Below is a small trained network, with its code and all its weights. Each question gives an input and a class and asks what happens when units are switched off, that is, made to give their printed mean instead of their output.

import numpy as np


def w(rows, s, z=0):
    codes = np.array(rows[::2]) - 128.0
    scale = np.full(codes.shape[1], s)
    scale[-1] = z or s
    return codes * scale


def norm(h):
    return h / np.sqrt((h * h).mean(-1, keepdims=True) + 1e-5)


def f(y):
    return y / 2 * (1 + np.tanh(0.7978845608 * (y + 0.044715 * y**3)))


def log_softmax(a):
    a = a - a.max(-1, keepdims=True)
    return a - np.log(np.exp(a).sum(-1, keepdims=True))


def net(x, mask):
    res = np.array(x, float).reshape(1, 4) / 4 @ E
    u = 0
    for l in range(4):
        y = f(norm(res) @ A[l][:, :-1].T + A[l][:, -1])
        res = res + np.where(mask[u : u + 7], y, B[l][:, -1]) @ B[l][:, :-1]
        u += 7
    return log_softmax(norm(res)[-1] @ U[:, :-1].T + U[:, -1])


A, B = {}, {}
E = w([
[103,167,218,137,160,228,168],'x0',
[142,86,217,22,94,150,53],'x1',
[127,129,128,128,129,128,128],'x2',
[2,98,130,125,65,74,208],'x3',
],0.0077)
A[0] = w([
[53,26,252,15,93,69,91,1],'L0N1',
[179,97,208,3,98,114,33,59],'L0N2',
[192,115,122,201,244,119,131,107],'L0N3',
[20,110,96,138,63,108,174,116],'L0N4',
[146,97,54,89,179,82,15,64],'L0N5',
[114,84,126,68,67,44,73,46],'L0N6',
[123,94,35,131,132,58,94,192],'L0N7',
],0.0071,0.0037)
B[0] = w([
[92,200,116,97,47,168,98,253],'L0N1',
[150,54,163,186,193,66,129,251],'L0N2',
[138,148,139,81,70,177,118,205],'L0N3',
[112,100,140,128,170,72,141,235],'L0N4',
[160,89,133,168,46,125,166,196],'L0N5',
[90,104,3,85,118,166,142,197],'L0N6',
[134,142,191,64,118,38,64,236],'L0N7',
],0.014,0.0055)
A[1] = w([
[217,123,77,96,118,89,90,75],'L1N1',
[180,126,87,204,60,104,123,65],'L1N2',
[135,120,17,76,146,173,93,52],'L1N3',
[155,91,77,145,81,211,128,115],'L1N4',
[169,100,185,135,176,124,108,60],'L1N5',
[176,167,158,168,135,159,113,90],'L1N6',
[157,8,40,197,150,125,108,6],'L1N7',
],0.013,0.0023)
B[1] = w([
[121,168,229,117,95,119,206,254],'L1N1',
[136,111,170,78,84,136,82,187],'L1N2',
[4,108,88,116,78,88,202,163],'L1N3',
[141,196,123,93,205,88,130,178],'L1N4',
[52,86,81,149,148,153,99,196],'L1N5',
[89,108,50,145,120,97,83,205],'L1N6',
[166,106,178,21,211,103,107,190],'L1N7',
],0.013,0.0058)
A[2] = w([
[144,123,124,135,2,150,168,63],'L2N1',
[152,73,65,136,60,51,110,98],'L2N2',
[108,124,139,161,101,108,209,133],'L2N3',
[120,155,168,113,85,174,152,79],'L2N4',
[161,90,215,157,137,180,176,81],'L2N5',
[174,122,91,99,150,68,123,1],'L2N6',
[131,193,46,108,159,154,126,80],'L2N7',
],0.015,0.0019)
B[2] = w([
[97,178,118,93,136,181,106,255],'L2N1',
[151,162,44,127,140,100,117,251],'L2N2',
[147,83,164,153,167,138,122,221],'L2N3',
[160,135,172,172,86,108,79,211],'L2N4',
[68,124,77,95,132,75,183,186],'L2N5',
[164,166,128,197,107,90,108,182],'L2N6',
[252,114,74,72,109,137,162,221],'L2N7',
],0.016,0.0053)
A[3] = w([
[136,93,204,160,198,181,225,14],'L3N1',
[195,130,184,202,144,83,133,180],'L3N2',
[206,157,116,119,88,42,137,51],'L3N3',
[126,249,231,150,67,195,126,118],'L3N4',
[72,79,110,132,123,102,139,126],'L3N5',
[81,111,86,215,232,226,86,85],'L3N6',
[159,160,61,193,199,77,160,9],'L3N7',
],0.014,0.0016)
B[3] = w([
[183,192,164,183,5,109,168,160],'L3N1',
[117,140,66,85,99,110,120,181],'L3N2',
[114,113,142,170,166,184,137,255],'L3N3',
[107,192,200,118,166,194,98,244],'L3N4',
[180,152,120,138,108,158,125,178],'L3N5',
[66,44,89,169,98,207,122,186],'L3N6',
[112,137,175,138,167,122,149,189],'L3N7',
],0.023,0.0095)
U = w([
[112,219,225,101,118,175,87,235],'0',
[103,172,120,176,201,37,160,151],'1',
[168,59,182,46,152,60,78,115],'2',
[72,168,34,55,45,80,91,51],'3',
[236,136,74,111,178,185,174,26],'4',
[139,160,151,223,8,113,189,4],'5',
[107,37,87,157,90,181,104,217],'6',
],0.016,0.002)

Each question gives the input, the list of numbers given to net, and the class t.
The units are the neurons (one row each of A and B). Each row of codes is followed by its name. A weight is (code - 128) times the scale printed after its matrix; where a second scale follows, it is the last column's (A, B and U).
mask holds one flag per neuron, layer by layer. A switched-off neuron (its flag False) gives its mean, the last column of its row in B, instead of its output. The means were averaged over made-up inputs and are rounded, as every weight is.
A unit's drop is (log p(t) with every unit on - log p(t) with that unit switched off) / (log p(t) with every unit on - log p(t) with every unit switched off).
The circuit of an input: a set's keep is (log p(t) with only the set's units on - log p(t) with every unit switched off) / (log p(t) with every unit on - log p(t) with every unit switched off). Starting from the 12 units with the biggest drops (on a tie, the unit counted first), units are removed one at a time, each time the one whose removal leaves the highest keep (on an exact tie, the one counted first), for as long as the keep stays at least 0.8.
units of the circuit, in order: the units of the circuit, biggest drop first
unit that matters most: the unit with the biggest drop
k most important neurons: the k neurons with the biggest drops, biggest first
k most important neurons of layer l: the k neurons of layer l with the biggest drops, biggest first
drop when u is switched off: that unit's drop, to one decimal
input [-4,1,4,-5], class 2: units of the circuit, in order	[L0N1, L1N7]
input [-8,3,-2,5], class 3: most important neuron	[L0N6]
input [1,0,2,-7], class 4: 2 most important neurons	[L0N7, L0N3]
input [1,-1,1,7], class 5: units of the circuit, in order	[L1N6, L2N3, L0N7, L3N1]
input [0,1,-5,6], class 3: 3 most important neurons	[L0N1, L1N1, L0N2]
input [-2,7,6,2], class 3: 2 most important neurons	[L0N1, L0N6]
input [1,-4,7,-2], class 4: 2 most important neurons	[L0N7, L2N7]
input [-2,2,-7,0], class 2: 2 most important neurons	[L0N2, L1N7]
input [1,-2,-4,-3], class 4: 3 most important neurons	[L0N7, L1N4, L2N7]
input [1,0,4,-4], class 4: units of the circuit, in order	[L0N7, L1N4, L2N7]
input [0,1,5,4], class 3: 3 most important neurons	[L0N1, L1N1, L0N2]
input [4,1,8,-6], class 6: 3 most important neurons	[L0N1, L0N6, L1N5]
input [-6,4,-4,0], class 2: 3 most important neurons	[L0N2, L1N7, L3N4]
input [3,7,-2,-6], class 6: unit that matters most	L1N5
input [4,0,-5,2], class 5: 3 most important neurons	[L0N1, L0N3, L0N7]
input [-3,-6,8,1], class 1: 3 most important neurons	[L0N1, L0N4, L2N1]
input [6,-2,4,-3], class 4: 2 most important neurons	[L2N7, L0N2]
input [-8,1,-5,-1], class 2: 2 most important neurons of layer 1	[L1N7, L1N1]
input [-2,6,-5,5], class 3: drop when L0N6 is switched off	0.4
input [-5,8,4,-2], class 2: unit that matters most	L0N2
input [4,-7,-1,-6], class 4: drop when L2N7 is switched off	0.8
input [2,8,5,-7], class 6: drop when L1N5 is switched off	1.1
